Below is a small trained network, with its code and all its weights. Each question gives an input and a target symbol and asks what happens when units are switched off, that is, made to give their printed mean instead of their output.

import numpy as np


def w(rows, s, z=0):
    codes = np.array(rows[::2]) - 128.0
    scale = np.full(codes.shape[1], s)
    scale[-1] = z or s
    return codes * scale


def softmax(a):
    e = np.exp(a - a.max(-1, keepdims=True))
    return e / e.sum(-1, keepdims=True)


def log_softmax(a):
    a = a - a.max(-1, keepdims=True)
    return a - np.log(np.exp(a).sum(-1, keepdims=True))


def net(x, mask):
    ids = ['αβδεηθλξπτφω'.index(c) for c in x.split()]
    T = len(ids)
    res = E[ids] + P[:T]
    u = 0
    for l in range(2):
        r = res
        for j in range(3):
            rows = slice(2 * j, 2 * j + 2)
            q, k, v = (r @ M[l][rows].T for M in (Q, K, V))
            z = softmax(np.where(np.tri(T) > 0, q @ k.T / 2**0.5, -1e9)) @ v
            o = O[l][rows]
            res = res + np.where(mask[u + j], z, o[:, -1]) @ o[:, :-1]
        u += 3
    return log_softmax(res[-1] @ U[:, :-1].T + U[:, -1])


Q, K, V, O = {}, {}, {}, {}
E = w([
[22,54,147],'α',
[24,225,211],'β',
[162,227,216],'δ',
[127,8,111],'ε',
[71,47,128],'η',
[119,20,121],'θ',
[128,148,173],'λ',
[102,110,175],'ξ',
[152,208,160],'π',
[254,59,113],'τ',
[149,166,144],'φ',
[121,99,134],'ω',
],0.0083)
P = w([
[106,250,98],'0',
[179,107,134],'1',
[156,96,218],'2',
[74,102,30],'3',
[169,175,125],'4',
[105,82,207],'5',
[120,93,11],'6',
[171,189,127],'7',
[77,39,195],'8',
],0.019)
Q[0] = w([
[158,2,229],'0.h0',
[85,247,107],'0.h0',
[57,232,251],'0.h1',
[147,146,123],'0.h1',
[161,195,21],'0.h2',
[186,163,79],'0.h2',
],0.0059)
K[0] = w([
[117,198,50],'0.h0',
[202,55,139],'0.h0',
[114,213,80],'0.h1',
[55,207,235],'0.h1',
[174,82,29],'0.h2',
[105,3,215],'0.h2',
],0.0076)
V[0] = w([
[148,129,182],'0.h0',
[104,155,184],'0.h0',
[164,246,219],'0.h1',
[97,120,236],'0.h1',
[147,200,82],'0.h2',
[138,181,111],'0.h2',
],0.013)
O[0] = w([
[79,79,42,113],'0.h0',
[2,58,149,167],'0.h0',
[116,68,89,242],'0.h1',
[16,173,159,141],'0.h1',
[150,115,57,253],'0.h2',
[209,91,78,211],'0.h2',
],0.0077,0.0041)
Q[1] = w([
[40,33,83],'1.h0',
[62,203,176],'1.h0',
[167,104,76],'1.h1',
[249,51,101],'1.h1',
[78,69,235],'1.h2',
[78,143,147],'1.h2',
],0.011)
K[1] = w([
[143,63,198],'1.h0',
[153,92,175],'1.h0',
[103,141,16],'1.h1',
[191,81,102],'1.h1',
[157,246,33],'1.h2',
[102,195,118],'1.h2',
],0.013)
V[1] = w([
[117,141,138],'1.h0',
[115,188,119],'1.h0',
[145,1,75],'1.h1',
[131,169,76],'1.h1',
[205,106,146],'1.h2',
[190,112,69],'1.h2',
],0.018)
O[1] = w([
[30,98,176,106],'1.h0',
[27,117,213,88],'1.h0',
[182,233,149,254],'1.h1',
[27,170,150,174],'1.h1',
[110,159,191,178],'1.h2',
[2,120,156,235],'1.h2',
],0.0064,0.023)
U = w([
[32,177,4,157],'α',
[130,183,24,220],'β',
[38,151,126,2],'δ',
[112,121,123,148],'ε',
[71,152,84,88],'η',
[102,83,144,162],'θ',
[182,96,105,130],'λ',
[98,138,95,134],'ξ',
[204,152,46,30],'π',
[202,199,134,146],'τ',
[144,188,94,107],'φ',
[129,103,108,163],'ω',
],0.012,0.0085)

Each question gives the input, a string of symbols that net reads in full, and the target symbol t.
The units are the heads (2 rows each of Q, K, V and O). Each row of codes is followed by its name. A weight is (code - 128) times the scale printed after its matrix; where a second scale follows, it is the last column's (O and U).
mask holds one flag per head, layer by layer. A switched-off head (its flag False) gives its mean, the last column of its rows in O, instead of its output. The means were averaged over made-up inputs and are rounded, as every weight is.
A unit's drop is (log p(t) with every unit on - log p(t) with that unit switched off) / (log p(t) with every unit on - log p(t) with every unit switched off).
The circuit of an input: a set's keep is (log p(t) with only the set's units on - log p(t) with every unit switched off) / (log p(t) with every unit on - log p(t) with every unit switched off). Starting from all 6 units, units are removed one at a time, each time the one whose removal leaves the highest keep (on an exact tie, the one counted first), for as long as the keep stays at least 0.8.
units of the circuit, in order: the units of the circuit, biggest drop first
most important unit: the unit with the biggest drop
heads that matter: for each layer, one digit per head in row order, 1 if its drop is at least 0.15 and else 0, layers parted by /
input β τ λ α, target β: most important unit -> 1.h0
input δ π λ β τ β ε β, target β: units of the circuit, in order -> 0.h1, 0.h0, 1.h2
input τ τ τ φ τ δ, target δ: units of the circuit, in order -> 1.h2, 0.h2, 0.h1
input ξ π α θ β, target β: heads that matter -> 110 / 101
input α ξ θ η θ η η β ω, target λ: units of the circuit, in order -> 1.h1, 1.h2
input ε α φ, target θ: units of the circuit, in order -> 1.h1, 1.h0
input τ λ τ ξ δ ε λ ξ τ, target δ: units of the circuit, in order -> 0.h2, 1.h2, 0.h1
input τ τ η τ α, target τ: heads that matter -> 010 / 001
input ε ξ τ α ξ δ, target θ: units of the circuit, in order -> 1.h1, 0.h2
input λ τ ξ τ α, target τ: units of the circuit, in order -> 1.h2, 0.h0
input τ α β, target δ: units of the circuit, in order -> 1.h2, 0.h1, 0.h2
input ξ τ τ τ ε τ τ β π, target τ: units of the circuit, in order -> 1.h1, 0.h1
input ε τ ω τ θ, target τ: heads that matter -> 100 / 001
input ξ ε α ω φ ε φ ω τ, target τ: heads that matter -> 101 / 010
input β η δ ε ε ω θ τ β, target π: most important unit -> 0.h2
input ε β π, target θ: heads that matter -> 000 / 010
input τ ε ε τ ε ξ τ η, target τ: heads that matter -> 110 / 001
input η θ τ τ ε, target τ: heads that matter -> 100 / 001
input β τ α τ π τ, target π: units of the circuit, in order -> 0.h0, 0.h2, 1.h2, 1.h0
input τ λ ε, target δ: most important unit -> 1.h2
input β τ ε β ε τ φ τ φ, target π: heads that matter -> 101 / 001
